Each row is followed by its class.
[ 378  440  292   -5 -134   -6  266 -174   99  177 -279 -270   -2   99
  428  -91   78 -364  145 -761  146  171  169   -4  -15  410 -534  190
  153  396  -40  234   -9 -116 -312  205  -46 -188  115  -28  -54  171
  330]	J_857
[ 206  285  328  -85 -173  -80  136 -193  -72  138 -255 -190   84   16
  418 -293 -106 -224  263 -744  -31  143  307  -58   78  426 -605   43
  131  203   83  137 -237  -83 -443  235   39 -271  -98  -17   65  105
  423]	J_660
[  99  -26 -454 -127  120  270   41   76 -129 -261  -75  174  128 -210
  194  106  222  398  -93 -125  -10  -35  231 -426  245  229 -387  -31
  -79  -54   23 -209 -390   86  211  -10  587 -268  -33  196  397 -305
 -202]	J_72
[ 180   43 -490  -74  106  338  114  216  -54 -199 -102  245  177 -119
  168  110  353  271 -197  -36   29  -13  146 -422  218  197 -280   27
  -62    1  -29 -193 -222  115   81  -99  510 -237   70  209  364 -246
 -278]	J_72
[ 303   12  116  -50  221  248 -145  -39  -98 -509   10 -290  -73   74
  241  433   76  -56  -52 -706 -226  347  -74 -151  -46  176  272 -441
 -261   97 -131  254   37  -54  196  -85  185 -189  317  229   53 -179
 -104]	J_619
[  78  -15 -422  -72  155  290   80  117  -95 -200 -125  226  124 -161
  213   99  255  360 -165  -56   22  -61  201 -407  275  207 -474  -17
  -77  -92  -32 -249 -288   92  109  -90  547 -285  -38  180  365 -232
 -241]	J_660
[ 292  399  287  -21 -122  -53  294 -166  103  188 -266 -308   63   70
  412 -115   10 -330  160 -827  119  144  169   46   -1  381 -576  190
  132  320   13  191  -77  -86 -275  243  -27 -229   74  -40  -24  148
  334]	J_843
[  97  334  213  -50 -109  -48  302 -199    7  232 -269 -209  113  -32
  455 -209  -79 -267  285 -745  106  131  319  -79  109  490 -643  125
  109  177   30   -1 -129  -37 -347  167    7 -347   78   65    9  175
  386]	J_387
[ 144   52  227 -172  -38 -338 -129 -195   57  281 -471 -210 -126  -32
   94   71   45 -319  264 -711  123  278   89 -125  -46  380  237   46
 -136   48   -1   17   72  319 -192 -150  158 -442  -63  104  143  122
  -12]	J_660
[  94   56  236 -176    1 -279 -145 -225    7  294 -441 -217 -238   11
  178   30  -55 -388  195 -639   65  236   81 -266   21  384  137  -32
  -95  -37  -13  -79  169  226 -200  -91  170 -369  -95  169  -76  170
    8]	J_619
[ 219 -153   -3   57  316  222 -104 -251 -179 -458  -33 -289    2  -13
  350  474   29   72  158 -861 -184  399   39 -225  -45  272   72 -459
 -269  -19 -203   29 -169  -92  131 -227  330 -298  363  254   12 -176
 -174]	J_387
[  53  -14 -419  -91   95  284   46  177  -56 -282  -77  141  144 -178
  256   20  161  425 -182    2   47  -21  154 -314  266  161 -325   15
  -88 -150  150 -171 -287   88   70  -65  558 -306   86  165  382 -325
 -135]	J_72
[ 259 -157   76  -37  416  243  -77  -81 -138 -462    6 -390   61  -23
  338  505   23   44  112 -850 -159  314  -31 -294  -34  208   -8 -392
 -269  -11 -292  118  -53 -142  128 -273  298 -325  355  203   64 -115
 -104]	J_387
[ 232 -180   35   58  349  215 -100 -190 -182 -476  -37 -271   11   -6
  383  474  -23   66  154 -861 -193  380   15 -247  -44  257   87 -422
 -291  -57 -246   54 -132  -57   98 -297  312 -350  341  265   71 -150
 -180]	J_803
[  42 -123 -413 -180  193  238   45  190 -208 -261 -165  254  157 -245
  269  -63  217  418 -118   54  -60  -67  219 -580  292  207 -526  -14
  -91 -104   58 -260 -352  106   60  -11  575 -313  -55  199  555 -247
 -110]	J_354
[ 295  -45   76  -39  276  241 -115  -24  -57 -451   28 -295  -37   29
  249  514   36  -21  -32 -687 -201  372  -92  -73  -86  127  272 -375
 -288   71 -183  206   35  -13  237 -160  133 -226  398  237   56 -221
 -158]	J_803
[ 280  142  212 -182   15 -280 -213 -174  114  306 -427 -225 -272   64
  -33   73  178 -486   99 -576  109  281  -49 -185 -104  253  356  112
  -92  236   33   57  220  210 -111 -148   38 -287 -149   44   53  220
   15]	J_387
[ 313   57   53   -3  256  278 -114  -22  -44 -450   -6 -346  -22  105
  223  525  104  -88    0 -722 -154  321 -115 -127  -90  164  279 -402
 -303  100 -234  229   50  -80  253 -144  201 -180  295  169  -20 -183
 -193]	J_843
[ 181  -27 -457 -142  153  267   30  110  -86 -262 -127  156  132 -167
  165  101  306  358  -52  -58  -67   30  184 -422  214  242 -308  -67
  -68   27   47 -187 -309   94  223  -34  570 -241  -14  227  436 -338
 -207]	J_354
[  94   16  248 -189  -53 -313 -124 -186   49  272 -459 -203 -118  -69
  134   29  -17 -263  287 -711  102  239  144 -192   29  444  139    5
 -134  -36   14  -66   35  291 -184 -122  232 -439 -115  129  155  115
   25]	J_387
[ 308   10   47   66  247  122 -170  -44   -3 -454  -79 -281  -88   88
  321  476  -20  -13   70 -717 -136  346  -45 -122  -57   59  330 -376
 -330  144  -62  121  -92 -103  172 -227  156 -223  347  141   90 -227
 -148]	J_619
[  85  -77 -369 -131  155  245   67  156  -34 -268 -124  184  236 -151
  325   49  173  400 -181   70   31  -38  153 -341  305  110 -271    5
  -99 -182  144 -191 -261   91  118  -81  568 -376   33  185  431 -354
  -83]	J_803
[ 354  366  266    5  -65  -40  313 -149  210  246 -289 -316   92  130
  385  -57  108 -431  235 -735  181  207  116   80 -104  386 -416  171
   89  385 -146  229   74  -87 -231  114  -45 -210  147  -35  -70  202
  251]	J_354
[ 312  121  172 -139   62 -304  -77 -140  108  445 -503 -259  -97   92
   84  161  110 -575  231 -628  130  355  -77  -86 -145  283  504  114
 -146  137 -237   50  365  390 -156 -232  -16 -262   60   35   -5  224
 -116]	J_803
[ 290   53   37    7  245  233 -157  -18 -125 -470  -16 -298  -79   71
  246  471   47  -54  -22 -751 -261  322  -93 -131  -41  131  209 -414
 -276  135 -117  206   -3  -76  181 -107  164 -144  315  222   37 -196
 -132]	J_843
[ 337  403  237  -49 -139  -21  287 -106  122  171 -246 -222   17   93
  368  -86  102 -348  192 -793  117  159  196   16  -66  412 -501  164
  104  389  -30  200  -39  -49 -254  205  -43 -210   99   26  -18  152
  273]	J_72
[  62  286  361   39 -194  -24  239 -242  -33   66 -215 -182  114  -15
  472 -211 -234 -175  263 -899   -9   92  311  -26  139  546 -733   -6
   69   64   -1   67 -148 -112 -380  138  102 -314   70   93   26  165
  410]	J_857
[ 218  269  302  -94 -169  -84  170 -190  -17  159 -271 -191   57    7
  385 -270  -69 -247  267 -759  -15  113  299  -77   93  454 -619   55
  137  191   65  149 -206  -90 -375  258   37 -311 -147  -40   73  120
  420]	J_843
[ 114  269  329   16 -124  -44  218 -179   -2   52 -238 -185  119   30
  437 -205 -164 -212  262 -883   -5  132  296   16   77  549 -628   -8
   96  184    9   87 -139 -105 -304  171   58 -299   81  129    9  172
  389]	J_354
[  79  156  155 -117   23 -284 -149 -175   33  306 -469 -255 -312   35
  197  118  -70 -367  229 -743  121  194   53 -226   94  374   55  -63
 -127  -42  -52 -117  217  246 -156 -255  169 -376  -14  178  -74  180
  -10]	J_72
[ 133    3 -497 -102  112  250   58   51 -115 -253 -106  155  174 -194
  212  114  250  403  -38  -77   13   -1  221 -332  136  175 -380  -16
  -99   33   27 -223 -378  114  199  -19  554 -283   47  175  338 -302
 -233]	J_660
[ 170  286  328  -58 -208 -106  174 -252  -35  141 -245 -197    6   13
  460 -277 -132 -238  303 -725  -37  185  311  -30   97  404 -555   19
  148  165  148   98 -187  -41 -395  273   13 -267  -68   -7   23   94
  435]	J_619
[ 236  -82   91   83  253  151 -121 -168 -133 -463  -52 -380  -62   -6
  312  445  -92   91  211 -836 -165  372  -77 -156  -58   91  125 -424
 -262   20    0  116 -162 -102   87 -228  191 -199  333  175   74 -204
 -115]	J_843
[ 138  -17 -483 -114  123  260   54   65 -174 -259  -89  169  136 -224
  195   89  279  387  -56  -31  -13  -23  228 -437  156  177 -423    9
  -60    5    7 -221 -380  112  105  -54  560 -274   49  168  406 -305
 -235]	J_660
[ 191  -12  121    4  219  281 -128  -12 -122 -481   22 -325  -91   25
  295  471   -9  -13  -23 -725 -248  335 -101 -196  -31  175  160 -446
 -260   31 -189  216    5  -46  192  -69  215 -151  356  266  -27 -188
 -147]	J_354
[ 140    0 -464  -96  109  248  122  209  -45 -192 -146  252  163 -145
  154   99  323  355 -121  123   67  -16  181 -411  209  123 -262   55
  -59  -15   60 -251 -332  139  152  -61  471 -218  -16  154  458 -282
 -302]	J_660
[  40  -88 -400 -106  176  293   73  174  -69 -272 -110  258  244 -175
  255   94  158  410 -148   21   10  -96  195 -401  322  156 -351  -12
 -112 -193   74 -256 -258   75  193  -38  572 -298    4  155  387 -322
 -162]	J_843
[  77   -6  270 -154  -73 -349 -138 -217   62  296 -438 -191  -88 -130
  131   23  -83 -185  292 -769  139  231  153  -82   10  421  106   60
 -184   -5   36  -35  -29  305 -235  -80  205 -451  -84   62  151  120
    0]	J_387
[ 220 -109  154   -1  380  210  -79 -136 -178 -478  -38 -330  -20   -6
  351  502  -76  -42   87 -839 -244  341  -47 -274  -21  158   13 -384
 -252  -49 -207  172  -67 -149   52 -216  199 -281  347  188   41 -131
 -130]	J_843
[ 221  310  276  -13  -48  -47  229 -147   37  200 -246 -256  131   79
  406 -189    5 -298  172 -861   94  130  248   32  113  474 -547   98
  153  229 -123  166  -68  -96 -252  125   32 -236    6   17   10  212
  422]	J_660
[ 130  289  280  -23 -179  -70  254 -167   46  141 -228 -224   93   17
  415 -198 -148 -284  298 -865   34  131  267   84   59  506 -517   63
   76  168   -4  127 -135  -77 -341  137   27 -308  -11   44   69  182
  369]	J_843
[ 252  115  212 -174   68 -295 -238 -213  112  387 -492 -183 -232   58
   -6   94  155 -510   22 -551  139  268  -73 -128 -116  289  346  173
  -56  219  -62   56  287  231 -229 -183   32 -311  -70   77  -52  197
  -16]	J_354
[ 212  134  211 -158   71 -332 -145 -206  119  385 -560 -194 -129   34
  128  148  -17 -490   98 -634  154  306   24  -88  -56  306  334  141
 -162  162 -143  -48  274  309 -105 -168   38 -365   53  -19  -13  201
  -98]	J_619
[  62 -119 -457 -161  129  222   23  235 -181 -225 -186  193  176 -211
  275  -64  234  455  -86   -2  -27  -61  212 -554  295  177 -459   -5
  -89 -143   98 -219 -399  122   31  -49  593 -303  -36  231  632 -317
  -87]	J_660
[ 306   36   31   76  223  166 -163 -102  -58 -437  -76 -315  -96   53
  313  459  -54   -1   83 -752 -114  360  -67 -100 -113   64  237 -339
 -269  164  -56  165 -139  -96  138 -176  135 -183  359  135   35 -199
 -138]	J_72
[  67 -110 -454 -176  150  211   56  161 -193 -248 -185  249  153 -230
  233  -14  234  424 -116    8 -101  -94  219 -562  303  166 -541  -47
 -106 -130   96 -267 -348  113  130   11  608 -302  -83  192  529 -276
 -150]	J_843
[ 219  124  184 -125   49 -314 -239 -226   81  327 -472 -174 -246  105
   16   97  137 -457  100 -625  121  219  -20 -174  -62  268  314   74
  -74  165  -77   31  229  195 -182 -216   72 -322 -154   53  -76  214
   -4]	J_619
[ 109  -84 -417 -124  193  244   53   84  -25 -243 -161  174  191 -163
  293   97  258  399 -154   32  107  -53  171 -392  310  161 -269   48
  -64 -139   91 -165 -289   65  116  -96  567 -380   54  119  408 -298
  -99]	J_387
[ 156   -3 -443  -73  158  300   34   98  -58 -266 -150  162  152 -124
  230  101  267  337  -94  -49  -22   50  186 -427  177  193 -312  -18
  -93  -31  -14 -166 -349   71  192  -76  555 -248    0  188  414 -306
 -237]	J_72
[ 118  132  167 -113  -13 -255 -110 -143   61  315 -446 -179 -227   68
  143  108   25 -471  114 -676  100  184   72 -207   59  431  238  -21
 -111  -52 -132  -81  299  262 -205 -193  204 -371  -34  167  -76  182
  -60]	J_619
[ 103  344  273  -54 -165  -67  296 -213   50  211 -276 -204  139  -20
  448 -159 -162 -225  370 -789   63  148  346  -92   72  484 -701   70
   56  179   24  -20 -173  -19 -283  187    8 -372   64   53  -36  137
  303]	J_72
[ 251  -18   83  -39  196  241  -92  -90  -97 -476   23 -294  -13   39
  242  486   34  -29   57 -744 -222  341  -93  -86  -76  190  242 -447
 -310   57 -180  208  -41  -18  171 -107  199 -237  306  188   49 -211
 -185]	J_843
[ 302   65  101  -13  184  256  -97  -31 -129 -492   43 -370 -128   22
  248  467   98  -54    2 -751 -206  331 -124 -166 -152  188  174 -368
 -252  183 -208  298   -4  -52   90  -82  185 -181  340  215    2 -149
 -141]	J_857
[ 262   27   84  -21  242  248 -149   15 -110 -503   -5 -308  -70   45
  234  455   83  -19    5 -763 -241  301  -66 -217  -52  173  179 -401
 -304  160 -196  285  -94  -84  234  -72  220 -171  278  201  130 -192
 -137]	J_387
[ 260  390  287   38 -104   12  309 -155  102  159 -278 -308   63   69
  423  -83  -19 -281  236 -761  118  191  175   -1  -18  456 -559  147
  110  340  -50  141  -44  -53 -241  201  -32 -184  152   -5  -39  173
  233]	J_354
[ 172  -87  121   74  241  175 -125 -133 -150 -501  -72 -332  -30   -6
  369  392 -133  105  126 -798 -148  324  -69 -181  -63  143   87 -429
 -278    3  -26   87 -167 -118   -9 -226  228 -259  381  188   57 -221
  -81]	J_354
[ 144  -80 -481 -144  172  260   47  126  -92 -247 -199  232  138 -155
  230   -1  286  363 -213   82  -20  -46  200 -505  254  189 -347  -21
 -134 -118   61 -230 -260   82  164  -38  557 -266    4  174  535 -294
 -163]	J_619
[ 245   -2   44  -18  247  256 -132  -47 -158 -449   39 -307  -31   41
  225  465  108  -12  -27 -768 -206  297  -32 -192  -39  208  147 -434
 -244   79 -304  215  -25  -61  211  -84  236 -169  300  225  -15 -185
 -157]	J_619
[ 173  -46 -455 -130  163  283   24   60 -148 -278  -95  162  150 -202
  181  121  272  404  -67  -70  -79    2  205 -486  227  237 -403  -52
  -52  -17  -12 -214 -353   73  193  -35  590 -254  -30  217  417 -323
 -195]	J_857
[ 142  -14 -501  -97  185  287   88   18 -144 -265 -112  171   79 -211
  156  153  301  346  -49 -103  -26  -41  192 -438  151  222 -394   -5
  -86  -10  -14 -181 -314  109  219  -13  555 -249  -19  151  334 -271
 -273]	J_843
[ 156   32 -489  -69   95  271  120  189  -32 -212 -149  228  130 -123
  169  106  351  278  -92    2   18  -10  177 -447  261  220 -261  -24
  -86  -41   45 -214 -272  115   70 -126  523 -305   28  228  475 -252
 -281]	J_387
[ 103  -99 -473  -98  201  233   79  124  -23 -192 -109  203  169 -155
  262   79  300  359 -172   78   79  -27  131 -313  230   93 -270   73
  -60 -123   42 -203 -212  131   91 -138  537 -332  107  141  359 -294
 -149]	J_660
[ 277  106  139 -159   45 -324 -112 -222   43  427 -534 -193 -158   46
  104  111   61 -505  175 -649   93  329  -34 -117  -93  283  357  127
  -68  116 -106    5  245  359 -233 -189    3 -315   10   67  -25  204
  -62]	J_803
[ 361  412  231  -15 -129  -45  298 -175  122  212 -277 -237   47  130
  396 -136   79 -380  227 -760  117  160  156   98 -133  417 -435  200
  115  460  -64  228  -19  -47 -323  163  -98 -216  119    5  -95  181
  293]	J_803
[  59  147  187 -123   -6 -311  -99 -120  -59  320 -500 -216 -264   17
  231   59  -78 -427  246 -662   63  180   92 -260   56  381   80  -25
  -76    9  -69  -69  178  268 -299 -152  166 -357    2  182  -71  180
  -34]	J_660
[  95 -100 -456 -185  129  227    3  226 -140 -274 -195  258  134 -231
  274  -36  243  473 -155   45  -24  -43  229 -512  315  191 -510    3
 -113  -63  136 -253 -409   88   85    0  604 -363 -106  160  621 -297
 -133]	J_354
[ 148  -30 -480 -109  125  284  115  163  -89 -204 -134  254  143 -171
  145   84  327  329 -102   10  -11   -5  169 -499  277  216 -332   10
  -56  -37   84 -238 -304  127   77  -52  522 -314  -24  182  432 -270
 -299]	J_843
[ 123 -134 -438 -169  218  219   38  209 -138 -217 -191  247  159 -192
  247    8  271  380 -149   71  -19  -83  154 -501  267  144 -428    3
  -68  -86   18 -211 -260  102   89  -59  564 -242    6  206  527 -273
 -130]	J_354
[ 221   75   39  -41  204  287 -129  -59 -187 -488   45 -338 -111   31
  241  445   63  -29 -103 -743 -249  329  -70 -192  -79  211  174 -411
 -217   56 -195  219  -75  -16  149  -31  184 -165  321  261  -47 -201
 -136]	J_72
[  78  -58  318 -171  -12 -333 -121 -241   51  242 -440 -209 -100 -100
  157   58  -96 -228  360 -707  112  296  108 -121    9  450  178   14
 -137  -47   41  -24   42  299 -255 -141  207 -480  -83  106  123  129
  -13]	J_354
[ 244   45  189 -172   73 -363 -158 -221   42  412 -536 -235 -102   -5
   81  125    6 -490  220 -736  109  266   -8 -120  -49  332  296   67
 -139  137 -183   11  228  326 -189 -175   94 -399  -13   -7   54  197
  -69]	J_843
[  95  -20  300 -172  -43 -346 -152 -258   30  260 -463 -183 -122  -65
  128   42  -82 -235  281 -664   95  251  116 -147  -23  387  139   54
 -138  -13   61  -17   -7  296 -229  -74  167 -448 -125   82  141  132
  -19]	J_660
[ 184  156  208 -153   -2 -287 -222 -225   54  291 -480 -177 -332   16
   41   98   74 -440   33 -639   72  213  -20 -150  -58  256  212   82
  -82  146   34   32  169  207 -203 -147   85 -328 -177   66  -37  166
  -12]	J_843
[  97   94  177  -90    9 -224  -56 -215  -59  295 -455 -252 -284   11
  216   65  -45 -434  232 -649   18  268   54 -321    7  395   79   -5
  -28 -111  -95  -35  210  271 -297 -194  132 -357   36  197  -89  193
  -44]	J_803
[ 277  313  250  -82 -171  -85  190 -170   47  187 -255 -249   58   26
  386 -215  -17 -290  245 -770    6  187  246    4   57  397 -508  105
  117  235   78  158 -153  -47 -319  243   15 -288  -85  -68   78  105
  393]	J_843
[  64  125  187 -122   -1 -293 -168 -203   16  309 -484 -164 -281   49
  177   92  -56 -415   92 -654   41  160  102 -210   68  378  147  -43
 -117   -8  -86  -71  224  208 -142  -94  150 -320  -42  153 -141  148
  -13]	J_619
[ 141  -16 -452 -147   71  302   86  201  -44 -247  -94  267  145 -137
  148   81  318  377 -172   15    2   10  186 -448  281  197 -308  -28
  -67  -32  100 -239 -355  100  224  -11  525 -253  -41  226  477 -322
 -252]	J_72
[ 186  143  228 -134    7 -318 -191 -164   43  325 -452 -208 -245   37
   52  136   67 -451   76 -680  124  209  -17 -233    4  310  223  109
  -84  112 -100  -15  223  224 -204 -195  104 -367  -74   47   -5  199
   -6]	J_857
[ 181 -152 -474 -173  187  233   31  151 -110 -181 -176  248  146 -184
  295   -7  286  381 -148   47  -52   -1  171 -458  272  139 -412   33
 -100  -51   81 -236 -283  105  105  -85  567 -300  -44  211  580 -290
 -124]	J_803
